Below are the code and all the weights of a small trained network. Each question names an input and a target symbol and asks about switching units off, where a switched-off unit gives its printed mean instead of its output.

import numpy as np


def w(rows, s, z=0):
    codes = np.array(rows[::2]) - 128.0
    scale = np.full(codes.shape[1], s)
    scale[-1] = z or s
    return codes * scale


def f(y):
    return np.maximum(y, 0)


def softmax(a):
    e = np.exp(a - a.max(-1, keepdims=True))
    return e / e.sum(-1, keepdims=True)


def log_softmax(a):
    a = a - a.max(-1, keepdims=True)
    return a - np.log(np.exp(a).sum(-1, keepdims=True))


def net(x, mask):
    ids = ['αγηθπτφω'.index(c) for c in x.split()]
    T = len(ids)
    res = E[ids] + P[:T]
    r = res
    for j in range(3):
        rows = slice(4 * j, 4 * j + 4)
        q, k, v = (r @ M[0][rows].T for M in (Q, K, V))
        z = softmax(np.where(np.tri(T) > 0, q @ k.T / 4**0.5, -1e9)) @ v
        o = O[0][rows]
        res = res + np.where(mask[j], z, o[:, -1]) @ o[:, :-1]
    y = f(res @ A[0][:, :-1].T + A[0][:, -1])
    res = res + np.where(mask[3:19], y, B[0][:, -1]) @ B[0][:, :-1]
    return log_softmax(res[-1] @ U[:, :-1].T + U[:, -1])


Q, K, V, O, A, B = {}, {}, {}, {}, {}, {}
E = w([
[133,179,207,90,87,143,123,159],'α',
[127,97,178,62,150,151,59,59],'γ',
[108,140,112,123,50,142,93,97],'η',
[164,131,172,131,227,66,129,157],'θ',
[96,105,109,150,138,41,129,108],'π',
[174,144,100,137,166,167,68,129],'τ',
[101,155,113,49,189,126,254,69],'φ',
[151,171,102,185,146,76,147,195],'ω',
],0.008)
P = w([
[76,129,156,163,137,139,90,114],'0',
[168,117,133,78,102,30,83,111],'1',
[84,163,147,168,132,136,95,104],'2',
[164,19,151,135,116,139,164,159],'3',
[108,174,139,163,133,126,101,83],'4',
[135,95,106,64,128,48,72,189],'5',
[114,185,121,147,136,131,108,87],'6',
[147,2,112,106,138,164,158,208],'7',
[124,190,111,139,139,129,116,83],'8',
[82,80,91,52,142,79,49,230],'9',
[122,197,93,127,144,136,124,92],'10',
[62,17,131,74,127,121,164,204],'11',
[124,201,86,119,148,139,138,93],'12',
],0.0079)
Q[0] = w([
[143,118,129,126,98,106,124,108],'H1',
[113,169,99,74,126,103,98,150],'H1',
[95,176,123,150,149,145,137,77],'H1',
[169,187,130,135,133,136,122,74],'H1',
[160,163,146,138,136,127,93,131],'H2',
[122,137,125,179,120,143,109,136],'H2',
[109,130,142,149,158,155,130,117],'H2',
[138,100,109,122,120,138,101,132],'H2',
[118,88,116,169,119,102,162,124],'H3',
[132,1,135,104,89,164,185,156],'H3',
[123,42,107,61,145,128,165,215],'H3',
[95,160,70,58,115,82,84,150],'H3',
],0.031)
K[0] = w([
[133,127,120,105,100,116,166,103],'H1',
[118,74,144,161,128,197,162,166],'H1',
[106,148,175,205,126,133,109,88],'H1',
[184,141,149,183,122,124,154,76],'H1',
[167,187,137,138,136,126,108,104],'H2',
[133,146,136,191,135,169,130,119],'H2',
[97,129,138,147,157,162,112,89],'H2',
[168,106,112,118,115,168,129,145],'H2',
[108,138,108,172,122,60,106,109],'H3',
[125,104,163,143,74,81,2,158],'H3',
[126,52,151,150,132,130,70,230],'H3',
[63,51,100,135,127,220,182,167],'H3',
],0.024)
V[0] = w([
[176,79,128,116,163,144,143,133],'H1',
[156,71,76,94,92,142,117,100],'H1',
[150,76,193,208,67,152,36,195],'H1',
[58,169,144,165,140,226,214,77],'H1',
[94,194,133,97,187,168,121,106],'H2',
[173,116,132,41,96,72,73,155],'H2',
[161,152,86,72,136,103,157,119],'H2',
[49,64,156,138,178,110,165,130],'H2',
[35,33,81,96,43,135,132,33],'H3',
[96,101,242,35,250,164,148,83],'H3',
[182,169,192,67,43,248,56,142],'H3',
[79,158,201,91,87,50,202,152],'H3',
],0.013)
O[0] = w([
[112,133,137,142,102,133,184,126,110],'H1',
[151,113,150,131,158,105,193,127,92],'H1',
[186,170,116,139,70,64,125,51,200],'H1',
[127,183,132,190,172,136,76,203,1],'H1',
[110,131,89,166,89,148,72,100,121],'H2',
[114,35,133,101,125,104,134,149,198],'H2',
[138,76,133,144,80,142,145,123,125],'H2',
[200,158,127,148,132,95,84,146,125],'H2',
[150,22,50,106,41,163,161,132,74],'H3',
[82,146,150,38,193,170,236,83,156],'H3',
[245,183,183,63,130,190,112,172,66],'H3',
[74,175,80,46,113,74,119,145,154],'H3',
],0.011,0.0053)
A[0] = w([
[230,83,134,164,119,102,114,118,95],'N1',
[124,117,104,106,46,150,200,122,30],'N2',
[147,236,162,160,205,67,117,113,61],'N3',
[219,121,63,110,143,66,116,210,166],'N4',
[103,138,154,208,129,78,49,68,250],'N5',
[120,67,146,94,125,130,160,209,68],'N6',
[143,113,129,174,217,237,58,61,93],'N7',
[141,57,121,119,160,100,157,95,89],'N8',
[144,249,114,210,130,238,121,164,99],'N9',
[167,148,108,143,7,149,116,108,70],'N10',
[129,245,116,255,64,124,178,185,28],'N11',
[64,199,107,111,128,99,105,80,157],'N12',
[215,181,254,133,129,133,159,103,151],'N13',
[124,132,208,140,116,81,180,122,29],'N14',
[162,63,143,68,109,124,114,62,226],'N15',
[146,75,140,195,87,82,138,92,190],'N16',
],0.0075,0.0022)
B[0] = w([
[123,111,176,110,126,228,135,111,185],'N1',
[190,139,110,185,184,113,101,88,192],'N2',
[121,97,46,185,137,192,98,227,214],'N3',
[79,143,113,39,101,178,137,92,175],'N4',
[204,47,134,77,138,27,147,110,254],'N5',
[154,90,76,152,176,126,70,111,172],'N6',
[114,163,30,54,161,93,121,126,164],'N7',
[129,153,142,189,103,154,130,116,214],'N8',
[191,107,149,192,91,166,216,16,180],'N9',
[143,92,96,76,118,208,142,202,173],'N10',
[51,246,68,150,91,155,130,147,173],'N11',
[83,95,189,124,118,187,152,87,247],'N12',
[130,167,223,154,182,68,63,165,189],'N13',
[103,109,79,117,151,191,119,69,169],'N14',
[126,211,81,139,112,129,122,166,251],'N15',
[109,151,189,151,87,93,147,203,213],'N16',
],0.012,0.01)
U = w([
[89,240,87,36,139,57,82,166,147],'α',
[243,119,112,149,169,110,137,30,3],'γ',
[157,97,125,98,69,179,130,148,114],'η',
[47,159,151,127,112,150,188,51,173],'θ',
[77,194,64,219,73,88,113,170,102],'π',
[105,152,253,204,125,156,96,160,135],'τ',
[94,45,110,121,217,133,64,179,111],'φ',
[165,43,186,89,101,47,138,106,207],'ω',
],0.0038,0.0019)

Each question gives the input, a string of symbols that net reads in full, and the target symbol t.
The units are the heads (4 rows each of Q, K, V and O) and the neurons (one row each of A and B). Each row of codes is followed by its name. A weight is (code - 128) times the scale printed after its matrix; where a second scale follows, it is the last column's (O, A, B and U).
mask holds one flag per unit, heads first, then neurons. A switched-off unit (its flag False) gives its mean, the last column of its rows in O or B, instead of its output. The means were averaged over made-up inputs and are rounded, as every weight is.
A unit's drop is (log p(t) with every unit on - log p(t) with that unit switched off) / (log p(t) with every unit on - log p(t) with every unit switched off).
The circuit of an input: a set's keep is (log p(t) with only the set's units on - log p(t) with every unit switched off) / (log p(t) with every unit on - log p(t) with every unit switched off). Starting from the 12 units with the biggest drops (on a tie, the unit counted first), units are removed one at a time, each time the one whose removal leaves the highest keep (on an exact tie, the one counted first), for as long as the keep stays at least 0.8.
circuit, biggest first: the units of the circuit, biggest drop first
most important unit: the unit with the biggest drop
k most important neurons: the k neurons with the biggest drops, biggest first
which heads matter: for each layer, one digit per head in row order, 1 if its drop is at least 0.15 and else 0, layers parted by /
input ω π θ θ η η ω ω ω ω τ α, target ω: which heads matter -> 001
input η η η θ ω θ ω π η τ τ τ, target τ: 2 most important neurons -> N13, N5
input ω ω φ ω τ η τ τ γ γ ω φ, target γ: circuit, biggest first -> H3, N2, H1
input τ γ η ω π φ η η θ ω τ γ, target ω: 3 most important neurons -> N5, N3, N11
input η η θ θ φ ω π τ η φ ω τ, target φ: circuit, biggest first -> H1, N6
input η θ η η ω γ η θ ω γ, target θ: which heads matter -> 101
input ω π θ γ ω θ π η α ω τ, target γ: most important neuron -> N9
input ω ω η η ω η φ ω η ω, target ω: circuit, biggest first -> H3, N5, N15
input θ ω α, target τ: circuit, biggest first -> H3, N13, N5
input π τ γ η θ θ, target η: which heads matter -> 001
input η π η τ, target π: which heads matter -> 101
input φ α ω ω τ θ π τ γ ω, target τ: which heads matter -> 101
input τ ω ω ω ω φ τ ω π θ η, target θ: circuit, biggest first -> H3, N12
input ω ω ω ω φ, target θ: most important unit -> H3
input ω ω ω θ γ, target α: which heads matter -> 001
input α α ω γ ω γ ω θ η, target η: which heads matter -> 001
input ω θ α ω η ω η γ τ η α, target τ: circuit, biggest first -> H3, N13
input η π η ω ω φ γ ω, target φ: which heads matter -> 100
input η φ θ θ ω τ, target θ: circuit, biggest first -> H3, H1, N12
input γ η θ ω, target η: circuit, biggest first -> H3, N10
input τ θ α θ η γ η π, target γ: 2 most important neurons -> N2, N6
